Here is a tiny trained network, its code and every weight. The questions are about switching its units off for an input and a class, where a switched-off unit gives its printed mean instead of its output.

import numpy as np


def w(rows, s, z=0):
    codes = np.array(rows[::2]) - 128.0
    scale = np.full(codes.shape[1], s)
    scale[-1] = z or s
    return codes * scale


def f(y):
    return np.maximum(y, 0)


def log_softmax(a):
    a = a - a.max(-1, keepdims=True)
    return a - np.log(np.exp(a).sum(-1, keepdims=True))


def net(x, mask):
    res = np.array(x, float).reshape(1, 6) / 4 @ E
    y = f(res @ A[0][:, :-1].T + A[0][:, -1])
    res = res + np.where(mask, y, B[0][:, -1]) @ B[0][:, :-1]
    return log_softmax(res[-1] @ U[:, :-1].T + U[:, -1])


A, B = {}, {}
E = w([
[123,68,119,204,121],'x0',
[173,62,35,55,109],'x1',
[66,78,229,103,97],'x2',
[199,205,182,204,72],'x3',
[71,222,91,112,99],'x4',
[83,169,137,113,254],'x5',
],0.009)
A[0] = w([
[99,133,44,96,165,144],'neuron 0',
[167,114,44,70,191,206],'neuron 1',
[133,124,35,87,181,104],'neuron 2',
[102,168,108,137,179,179],'neuron 3',
[99,128,137,116,2,170],'neuron 4',
[249,104,156,113,86,192],'neuron 5',
[122,138,62,94,182,127],'neuron 6',
[98,101,50,99,156,45],'neuron 7',
[170,78,85,66,129,190],'neuron 8',
[98,75,186,51,38,211],'neuron 9',
[119,74,148,154,107,180],'neuron 10',
[98,107,188,188,144,165],'neuron 11',
[128,69,138,89,152,5],'neuron 12',
[108,244,98,191,100,184],'neuron 13',
[128,31,249,150,137,255],'neuron 14',
],0.011,0.0031)
B[0] = w([
[117,106,49,167,156,216],'neuron 0',
[100,117,89,163,181,249],'neuron 1',
[115,107,85,100,153,224],'neuron 2',
[88,150,108,141,179,192],'neuron 3',
[207,121,63,87,15,227],'neuron 4',
[207,102,114,164,81,237],'neuron 5',
[104,155,50,87,205,206],'neuron 6',
[91,110,89,95,165,200],'neuron 7',
[79,175,80,211,138,227],'neuron 8',
[149,146,141,124,62,238],'neuron 9',
[120,107,175,131,97,187],'neuron 10',
[67,112,208,127,116,198],'neuron 11',
[77,140,117,158,101,170],'neuron 12',
[113,218,152,178,127,239],'neuron 13',
[97,170,254,121,114,255],'neuron 14',
],0.0092,0.01)
U = w([
[57,92,23,141,194,61],'0',
[2,210,169,197,144,251],'1',
[211,123,62,154,71,231],'2',
[133,16,130,199,144,34],'3',
[106,119,121,68,55,12],'4',
],0.0087,0.0021)

Each question gives the input, the list of numbers given to net, and the class t.
The units are the neurons (one row each of A and B). Each row of codes is followed by its name. A weight is (code - 128) times the scale printed after its matrix; where a second scale follows, it is the last column's (A, B and U).
mask holds one flag per neuron, in row order. A switched-off neuron (its flag False) gives its mean, the last column of its row in B, instead of its output. The means were averaged over made-up inputs and are rounded, as every weight is.
A unit's drop is (log p(t) with every unit on - log p(t) with that unit switched off) / (log p(t) with every unit on - log p(t) with every unit switched off).
The circuit of an input: a set's keep is (log p(t) with only the set's units on - log p(t) with every unit switched off) / (log p(t) with every unit on - log p(t) with every unit switched off). Starting from the 12 units with the biggest drops (on a tie, the unit counted first), units are removed one at a time, each time the one whose removal leaves the highest keep (on an exact tie, the one counted first), for as long as the keep stays at least 0.8.
circuit, biggest first: the units of the circuit, biggest drop first
most important unit: the unit with the biggest drop
top k neurons: the k neurons with the biggest drops, biggest first
drop of u: that unit's drop, to one decimal
input [1,0,1,-4,5,-1], class 0: most important unit : neuron 14
input [8,8,8,-5,-5,-6], class 4: circuit, biggest first : [neuron 14; neuron 9]
input [-3,-5,3,-6,5,-7], class 2: top 2 neurons : [neuron 4; neuron 14]
input [-5,6,3,-3,8,-5], class 2: top 2 neurons : [neuron 4; neuron 9]
input [-8,-2,-4,0,3,1], class 0: top 4 neurons : [neuron 14; neuron 11; neuron 6; neuron 9]
input [0,5,8,-8,-4,6], class 1: top 2 neurons : [neuron 14; neuron 12]
input [-2,-6,-2,-6,8,4], class 0: circuit, biggest first : [neuron 14; neuron 0]
input [6,2,2,-3,-2,-1], class 1: top 3 neurons : [neuron 14; neuron 4; neuron 5]
input [-4,7,6,-6,1,-8], class 2: top 2 neurons : [neuron 4; neuron 8]
input [8,1,4,-4,7,-2], class 2: top 2 neurons : [neuron 4; neuron 14]
input [3,-2,-6,2,-3,6], class 0: top 3 neurons : [neuron 14; neuron 9; neuron 8]
input [-7,-8,4,2,4,-7], class 4: top 2 neurons : [neuron 4; neuron 8]
input [5,4,7,2,-6,2], class 1: top 2 neurons : [neuron 14; neuron 4]
input [-1,-5,8,-2,8,-6], class 4: circuit, biggest first : [neuron 4]
input [8,5,6,3,0,-3], class 4: drop of neuron 14 : 0.8
input [-3,4,7,8,8,0], class 4: drop of neuron 10 : -0.1
input [-1,0,-8,-1,6,-3], class 0: drop of neuron 14 : 0.2
